Here is a tiny trained network, its code and every weight. The questions are about switching its units off for an input and a target symbol, where a switched-off unit gives its printed mean instead of its output.

import numpy as np


def w(rows, s, z=0):
    codes = np.array(rows[::2]) - 128.0
    scale = np.full(codes.shape[1], s)
    scale[-1] = z or s
    return codes * scale


def softmax(a):
    e = np.exp(a - a.max(-1, keepdims=True))
    return e / e.sum(-1, keepdims=True)


def log_softmax(a):
    a = a - a.max(-1, keepdims=True)
    return a - np.log(np.exp(a).sum(-1, keepdims=True))


def net(x, mask):
    ids = ['ΛΠΨαβγεηθμξτφ'.index(c) for c in x.split()]
    T = len(ids)
    res = E[ids] + P[:T]
    u = 0
    for l in range(3):
        r = res
        for j in range(2):
            rows = slice(3 * j, 3 * j + 3)
            q, k, v = (r @ M[l][rows].T for M in (Q, K, V))
            z = softmax(np.where(np.tri(T) > 0, q @ k.T / 3**0.5, -1e9)) @ v
            o = O[l][rows]
            res = res + np.where(mask[u + j], z, o[:, -1]) @ o[:, :-1]
        u += 2
    return log_softmax(res[-1] @ U[:, :-1].T + U[:, -1])


Q, K, V, O = {}, {}, {}, {}
E = w([
[54,139,115,118,188,97,115,140,162,130],'Λ',
[106,98,147,120,135,139,182,128,129,110],'Π',
[136,83,113,118,182,139,134,116,167,153],'Ψ',
[156,129,130,179,145,205,43,115,149,157],'α',
[123,71,119,176,179,129,84,160,94,176],'β',
[116,134,50,160,104,131,44,191,110,141],'γ',
[70,149,115,148,183,149,132,131,74,155],'ε',
[165,130,52,94,132,138,89,176,105,87],'η',
[177,64,197,149,104,104,72,190,113,136],'θ',
[123,92,134,94,155,173,152,70,62,84],'μ',
[102,114,123,68,220,81,95,124,105,134],'ξ',
[110,39,59,116,107,140,150,138,52,111],'τ',
[167,111,140,149,165,95,197,219,2,94],'φ',
],0.017)
P = w([
[145,191,88,86,169,129,151,115,145,162],'0',
[130,187,116,177,139,118,155,97,143,66],'1',
[116,152,101,104,158,169,154,154,164,122],'2',
[124,150,122,170,139,126,155,101,133,71],'3',
[106,121,115,92,151,184,131,183,156,120],'4',
[116,120,138,165,130,120,144,115,110,70],'5',
[102,103,129,71,146,189,121,196,140,127],'6',
[133,86,142,158,143,116,127,114,88,79],'7',
[102,86,134,46,148,194,107,208,122,141],'8',
[126,81,163,139,133,93,119,115,45,96],'9',
[104,101,144,4,151,189,135,195,93,190],'10',
[93,125,141,143,104,97,167,98,75,75],'11',
],0.014)
Q[0] = w([
[114,109,126,161,130,136,129,145,156,107],'L0H0',
[189,126,114,122,183,117,140,92,140,112],'L0H0',
[123,161,134,148,100,118,134,126,140,138],'L0H0',
[228,131,55,97,246,156,157,120,120,175],'L0H1',
[132,141,98,111,193,143,109,134,85,188],'L0H1',
[130,134,132,127,192,183,96,145,146,54],'L0H1',
],0.011)
K[0] = w([
[168,121,94,130,94,146,100,133,147,127],'L0H0',
[114,113,130,143,173,152,95,151,150,43],'L0H0',
[79,150,116,186,79,115,171,113,154,167],'L0H0',
[150,103,138,25,171,161,44,163,2,215],'L0H1',
[120,103,200,55,72,148,146,169,166,143],'L0H1',
[116,14,92,136,181,182,104,124,125,192],'L0H1',
],0.007)
V[0] = w([
[135,220,211,1,80,137,153,148,120,218],'L0H0',
[54,65,177,121,177,186,110,190,150,53],'L0H0',
[94,164,146,133,72,154,201,133,144,173],'L0H0',
[147,87,105,196,178,75,83,84,98,51],'L0H1',
[83,135,85,149,98,125,129,102,112,195],'L0H1',
[143,70,131,154,107,123,119,119,170,154],'L0H1',
],0.011)
O[0] = w([
[141,59,53,173,230,178,1,181,182,26,23],'L0H0',
[114,235,141,75,45,86,94,116,23,111,254],'L0H0',
[84,58,129,163,120,178,70,146,129,102,48],'L0H0',
[171,126,61,117,226,144,132,63,153,194,111],'L0H1',
[130,86,127,133,152,130,44,143,164,136,89],'L0H1',
[112,109,130,94,120,134,124,92,160,166,108],'L0H1',
],0.007,0.0069)
Q[1] = w([
[50,50,146,3,92,207,126,122,234,129],'L1H0',
[142,156,115,84,124,87,161,94,109,60],'L1H0',
[150,189,146,50,171,221,191,200,104,179],'L1H0',
[168,124,122,55,139,208,149,179,131,130],'L1H1',
[114,43,132,106,151,172,111,119,149,124],'L1H1',
[76,110,127,136,140,175,150,174,139,192],'L1H1',
],0.016)
K[1] = w([
[120,218,148,196,111,205,52,164,28,223],'L1H0',
[150,91,155,104,110,159,85,89,170,94],'L1H0',
[120,88,131,32,112,93,75,115,7,129],'L1H0',
[100,131,92,53,90,79,102,142,60,160],'L1H1',
[95,206,74,137,85,102,133,138,185,112],'L1H1',
[170,183,104,79,82,124,89,119,95,114],'L1H1',
],0.016)
V[1] = w([
[198,190,115,155,64,127,111,139,172,202],'L1H0',
[161,157,156,133,126,222,93,56,114,146],'L1H0',
[118,159,89,232,178,200,87,140,21,217],'L1H0',
[54,165,214,162,95,181,190,114,168,151],'L1H1',
[133,105,56,172,41,153,72,156,123,10],'L1H1',
[212,51,192,154,138,251,203,104,94,111],'L1H1',
],0.012)
O[1] = w([
[184,182,184,209,58,253,148,162,57,72,33],'L1H0',
[196,211,110,134,100,170,53,177,104,96,83],'L1H0',
[82,239,19,236,56,82,5,197,86,173,127],'L1H0',
[30,126,24,142,135,26,38,217,136,107,53],'L1H1',
[104,208,134,98,88,17,249,145,224,226,2],'L1H1',
[198,120,9,47,59,92,50,134,220,197,185],'L1H1',
],0.0065,0.0056)
Q[2] = w([
[145,126,140,96,176,127,99,116,120,143],'L2H0',
[176,86,140,173,84,25,100,9,105,143],'L2H0',
[108,96,128,123,160,178,138,216,151,199],'L2H0',
[179,132,85,139,126,90,163,43,90,153],'L2H1',
[120,105,105,47,160,227,149,251,140,190],'L2H1',
[73,124,150,112,126,182,127,124,107,155],'L2H1',
],0.016)
K[2] = w([
[126,150,113,77,151,133,126,106,130,106],'L2H0',
[128,136,43,190,161,168,172,96,192,86],'L2H0',
[114,119,191,103,77,89,102,130,138,85],'L2H0',
[174,116,74,185,163,127,166,146,157,99],'L2H1',
[132,85,116,55,69,81,145,138,2,149],'L2H1',
[136,113,162,112,67,114,123,161,131,99],'L2H1',
],0.018)
V[2] = w([
[14,47,124,114,13,227,180,137,145,200],'L2H0',
[184,38,196,137,109,151,87,196,222,143],'L2H0',
[188,6,148,135,164,78,128,146,74,238],'L2H0',
[243,161,154,67,119,65,129,120,128,34],'L2H1',
[172,37,29,156,47,152,217,132,93,149],'L2H1',
[193,132,112,153,242,111,190,254,81,167],'L2H1',
],0.013)
O[2] = w([
[155,69,17,167,91,201,166,87,185,81,82],'L2H0',
[165,80,155,129,50,138,133,174,164,24,81],'L2H0',
[155,40,169,127,26,112,75,53,22,140,168],'L2H0',
[179,117,170,123,189,2,196,190,115,94,136],'L2H1',
[142,37,160,158,145,148,175,238,79,249,136],'L2H1',
[35,112,19,145,161,140,189,183,142,80,246],'L2H1',
],0.0087,0.012)
U = w([
[167,54,78,3,214,210,89,104,165,72,155],'Λ',
[211,183,111,156,142,126,220,55,117,110,197],'Π',
[151,131,162,104,194,171,123,69,101,104,44],'Ψ',
[63,148,160,169,103,76,144,83,128,87,7],'α',
[93,105,82,127,132,77,117,150,118,91,8],'β',
[89,165,180,140,11,133,152,146,112,57,253],'γ',
[216,159,56,171,129,121,108,50,84,122,132],'ε',
[98,197,153,119,52,172,194,87,132,136,61],'η',
[117,123,148,42,89,186,153,124,140,184,40],'θ',
[204,159,86,53,125,78,99,95,140,135,133],'μ',
[107,185,162,29,95,166,139,169,156,100,122],'ξ',
[109,134,108,95,50,75,159,86,203,130,179],'τ',
[129,156,64,111,106,91,107,79,123,91,82],'φ',
],0.0043,0.0035)

Each question gives the input, a string of symbols that net reads in full, and the target symbol t.
The units are the heads (3 rows each of Q, K, V and O). Each row of codes is followed by its name. A weight is (code - 128) times the scale printed after its matrix; where a second scale follows, it is the last column's (O and U).
mask holds one flag per head, layer by layer. A switched-off head (its flag False) gives its mean, the last column of its rows in O, instead of its output. The means were averaged over made-up inputs and are rounded, as every weight is.
A unit's drop is (log p(t) with every unit on - log p(t) with that unit switched off) / (log p(t) with every unit on - log p(t) with every unit switched off).
The circuit of an input: a set's keep is (log p(t) with only the set's units on - log p(t) with every unit switched off) / (log p(t) with every unit on - log p(t) with every unit switched off). Starting from all 6 units, units are removed one at a time, each time the one whose removal leaves the highest keep (on an exact tie, the one counted first), for as long as the keep stays at least 0.8.
circuit, biggest first: the units of the circuit, biggest drop first
most important unit: the unit with the biggest drop
heads that matter: for each layer, one digit per head in row order, 1 if its drop is at least 0.15 and else 0, layers parted by /
input Ψ Ψ α τ, target γ: circuit, biggest first -> (L0H0, L2H0)
input ξ μ θ Π μ Ψ Π, target μ: circuit, biggest first -> (L0H0, L2H1, L1H0, L1H1)
input Π γ Ψ ξ Ψ θ Π η Ψ Ψ μ Ψ, target τ: most important unit -> L0H0
input Λ α β ξ θ, target Ψ: circuit, biggest first -> (L1H1, L2H0, L0H1)
input Π Π Ψ Ψ Π γ θ ε α Λ, target τ: circuit, biggest first -> (L0H0, L1H1, L0H1, L1H0)
input ε Ψ θ θ β Π ε, target φ: heads that matter -> 11 / 11 / 01
input γ Ψ Π, target η: circuit, biggest first -> (L1H0, L2H1, L1H1, L2H0)
input α Ψ Π α Λ α Π Ψ α ε Ψ Λ, target ξ: circuit, biggest first -> (L1H0, L2H0)
input Λ θ β φ, target φ: circuit, biggest first -> (L2H1, L1H1)
input Ψ Ψ Ψ α γ φ Ψ, target β: heads that matter -> 10 / 00 / 01
input Ψ θ Π, target γ: heads that matter -> 10 / 10 / 10
input Ψ ε Ψ β α β θ Ψ ξ, target Ψ: circuit, biggest first -> (L1H1, L2H0)
input γ μ α γ Ψ θ Ψ τ, target Λ: heads that matter -> 10 / 11 / 11
input α μ Ψ γ Π ε γ Λ ε Ψ Ψ, target φ: heads that matter -> 11 / 11 / 11
input Λ τ ε β Ψ θ Λ Ψ, target φ: heads that matter -> 10 / 01 / 01
input Ψ Ψ φ η θ Ψ Ψ η α η, target γ: most important unit -> L0H0
input Π Ψ θ Π Λ, target γ: circuit, biggest first -> (L2H0, L1H0)
input θ Π η μ μ τ Ψ τ Ψ ξ, target Π: circuit, biggest first -> (L0H0, L1H1, L2H1)
input Ψ η τ Ψ τ Λ Ψ θ Ψ, target γ: circuit, biggest first -> (L1H0, L2H0)
input Π Ψ Π Λ β Ψ τ, target θ: heads that matter -> 00 / 00 / 01
input Λ Π β ξ β γ Ψ ξ, target φ: circuit, biggest first -> (L0H0, L2H1, L1H1)
input φ τ Π Λ τ, target θ: circuit, biggest first -> (L2H1, L0H0)
input Ψ γ η α γ α, target γ: circuit, biggest first -> (L0H0, L2H0)
input τ α τ Ψ θ ε φ θ Ψ Ψ, target ε: circuit, biggest first -> (L0H0, L2H0, L2H1)
input Ψ γ Λ μ θ θ, target γ: heads that matter -> 10 / 00 / 10
input ξ Λ Ψ γ θ Λ Ψ Ψ, target α: heads that matter -> 10 / 00 / 11
input ε Π θ α θ φ ε Ψ Ψ α α θ, target η: heads that matter -> 11 / 11 / 01
input Ψ ε Ψ μ μ Π η α γ β, target γ: heads that matter -> 10 / 00 / 10
input Λ θ μ Ψ θ μ Λ θ θ, target γ: most important unit -> L1H0
input μ θ ξ φ μ, target β: most important unit -> L2H1
